[[137 134 130 136]
 [124 140 134 132]
 [128 126 124 119]
 [125 100 112 110]
 [111 121 137 128]]
->
[[140 134]
 [126 124]]

[[124 134 102 124]
 [127 124 120 113]
 [111 135 109 136]
 [127 151 128 137]
 [111 135 113 139]]
->
[[124 120]
 [135 109]]

[[117 150 139 131]
 [122 148 148 136]
 [135 144 133 116]]
->
[[148 148]
 [144 133]]

[[104 112 139]
 [135 111 156]
 [132 113 156]
 [115 121 131]
 [115 121 131]]
->
[[111 156]
 [113 156]]

[[127 133 134 132]
 [148 118 144 107]
 [125 122 106 112]
 [139 133 136 141]]
->
[[118 144]
 [122 106]]

[[118 140 124 140 126]
 [126 119 117 129 130]
 [152 117 151 102 148]
 [145 125 142 111 133]
 [126 135 129 128 141]]
->
[[119 117]
 [117 151]]
---
[[128 120 107 145 127 114 120]
 [147 139 127 132 147 115 123]
 [141 138 106 113 128 133 131]
 [132 140 113 112 112 118 124]]
->
[[128 120 107 145 127 114 120]
 [141 138 106 113 128 133 131]
 [147 139 127 132 147 115 123]
 [132 140 113 112 112 118 124]]

[[122 116 130]
 [107 117 135]
 [109 106 156]]
->
[[109 106 156]
 [122 116 130]
 [107 117 135]]

[[132 128 139 137 148 119 144]
 [144 139 144 143 136 107 140]
 [125 132 127 120 124 130 124]
 [134 134 155 135 134 107 135]]
->
[[132 128 139 137 148 119 144]
 [125 132 127 120 124 130 124]
 [134 134 155 135 134 107 135]
 [144 139 144 143 136 107 140]]

[[115 140 140 143]
 [137 130 130 155]
 [120 112 112 150]
 [132 134 134 142]
 [109 142 142 130]
 [116 128 128 138]
 [119 106 106 142]
 [145 127 127 142]]
->
[[119 106 106 142]
 [120 112 112 150]
 [145 127 127 142]
 [116 128 128 138]
 [137 130 130 155]
 [132 134 134 142]
 [115 140 140 143]
 [109 142 142 130]]

[[126 130 127 128 129 128 129 129 129 129 126 128 128 128 130]
 [128 127 127 128 128 130 127 127 128 127 128 129 128 130 126]
 [139 103 118 132 138 127 147 119 129 134 116 121 108 132 121]
 [130 122 126 131 130 126 135 126 128 130 126 129 123 130 127]]
->
[[139 103 118 132 138 127 147 119 129 134 116 121 108 132 121]
 [130 122 126 131 130 126 135 126 128 130 126 129 123 130 127]
 [128 127 127 128 128 130 127 127 128 127 128 129 128 130 126]
 [126 130 127 128 129 128 129 129 129 129 126 128 128 128 130]]

[[145 153 139 137 102 133 125 143]
 [123 128 123 137 130 124 126 145]
 [144 156 141 141 102 138 125 150]
 [139 146 140 134 111 138 127 139]
 [143 150 123 123 100 119 125 125]
 [121 129 108 133 126 113 125 143]
 [135 134 120 118 117 118 127 114]]
->
[[123 128 123 137 130 124 126 145]
 [121 129 108 133 126 113 125 143]
 [135 134 120 118 117 118 127 114]
 [139 146 140 134 111 138 127 139]
 [143 150 123 123 100 119 125 125]
 [145 153 139 137 102 133 125 143]
 [144 156 141 141 102 138 125 150]]

[[128 119 134 119 131 132 131 124 132]
 [133 122 140 124 135 127 134 121 129]
 [127 127 122 122 123 122 113 130 122]
 [133 146 130 116 116 142 133 129 126]
 [157 117 123 117 130 114 137 121 136]]
->
[[157 117 123 117 130 114 137 121 136]
 [128 119 134 119 131 132 131 124 132]
 [133 122 140 124 135 127 134 121 129]
 [127 127 122 122 123 122 113 130 122]
 [133 146 130 116 116 142 133 129 126]]
---
[[131 146]
 [118 140]
 [151 134]
 [113 133]]
->
[[113 133]
 [118 140]
 [131 146]
 [151 134]]

[[118 126 130 138 138 134 119 142 145 133 137 153 121 135 129]
 [136 117 130 123 119 123 130 122 124 119 129 120 132 127 122]
 [140 133 129 115 134 121 132 115 147 137 139 146 134 134 131]
 [106 138 127 139 123 133 117 136 123 134 128 122 114 121 129]
 [111 126 126 144 122 133 115 142 125 127 128 125 117 127 125]
 [137 126 131 128 142 123 139 123 142 132 142 152 134 142 127]]
->
[[106 138 127 139 123 133 117 136 123 134 128 122 114 121 129]
 [111 126 126 144 122 133 115 142 125 127 128 125 117 127 125]
 [118 126 130 138 138 134 119 142 145 133 137 153 121 135 129]
 [136 117 130 123 119 123 130 122 124 119 129 120 132 127 122]
 [137 126 131 128 142 123 139 123 142 132 142 152 134 142 127]
 [140 133 129 115 134 121 132 115 147 137 139 146 134 134 131]]

[[132 113 127 131 118 128 138 132]
 [117 150 126 126 134 125 125 135]]
->
[[117 150 126 126 134 125 125 135]
 [132 113 127 131 118 128 138 132]]

[[145 135]
 [105 153]]
->
[[105 153]
 [145 135]]

[[132 127]
 [157 128]
 [143 128]
 [129 128]]
->
[[129 128]
 [132 127]
 [143 128]
 [157 128]]

[[139 134 136 122 132 126 119 130 124 123 138 131 131 141 112]
 [113 121 107 118 137 151 135 137 126 119 110 132 136 126 145]]
->
[[113 121 107 118 137 151 135 137 126 119 110 132 136 126 145]
 [139 134 136 122 132 126 119 130 124 123 138 131 131 141 112]]

[[132 128  98 138 136 130 137 151]
 [101 134 115 141 117 125 151 142]
 [142 124 150 114 129 126 106 107]
 [100 129 148 130 106 120 130 115]]
->
[[100 129 148 130 106 120 130 115]
 [101 134 115 141 117 125 151 142]
 [132 128  98 138 136 130 137 151]
 [142 124 150 114 129 126 106 107]]

[[135 131 143 125 142 130 141 131 120]
 [148 134 135 137 122 125 128 129 139]
 [137 112 134 126 148 139 112 122 130]
 [147 144 132 141 103 125 151 130 142]
 [132 118 131 114 128 131 141 127 134]]
->
[[132 118 131 114 128 131 141 127 134]
 [135 131 143 125 142 130 141 131 120]
 [137 112 134 126 148 139 112 122 130]
 [147 144 132 141 103 125 151 130 142]
 [148 134 135 137 122 125 128 129 139]]

[[156 131]
 [129 130]
 [124 130]
 [126 147]]
->
[[124 130]
 [126 147]
 [129 130]
 [156 131]]
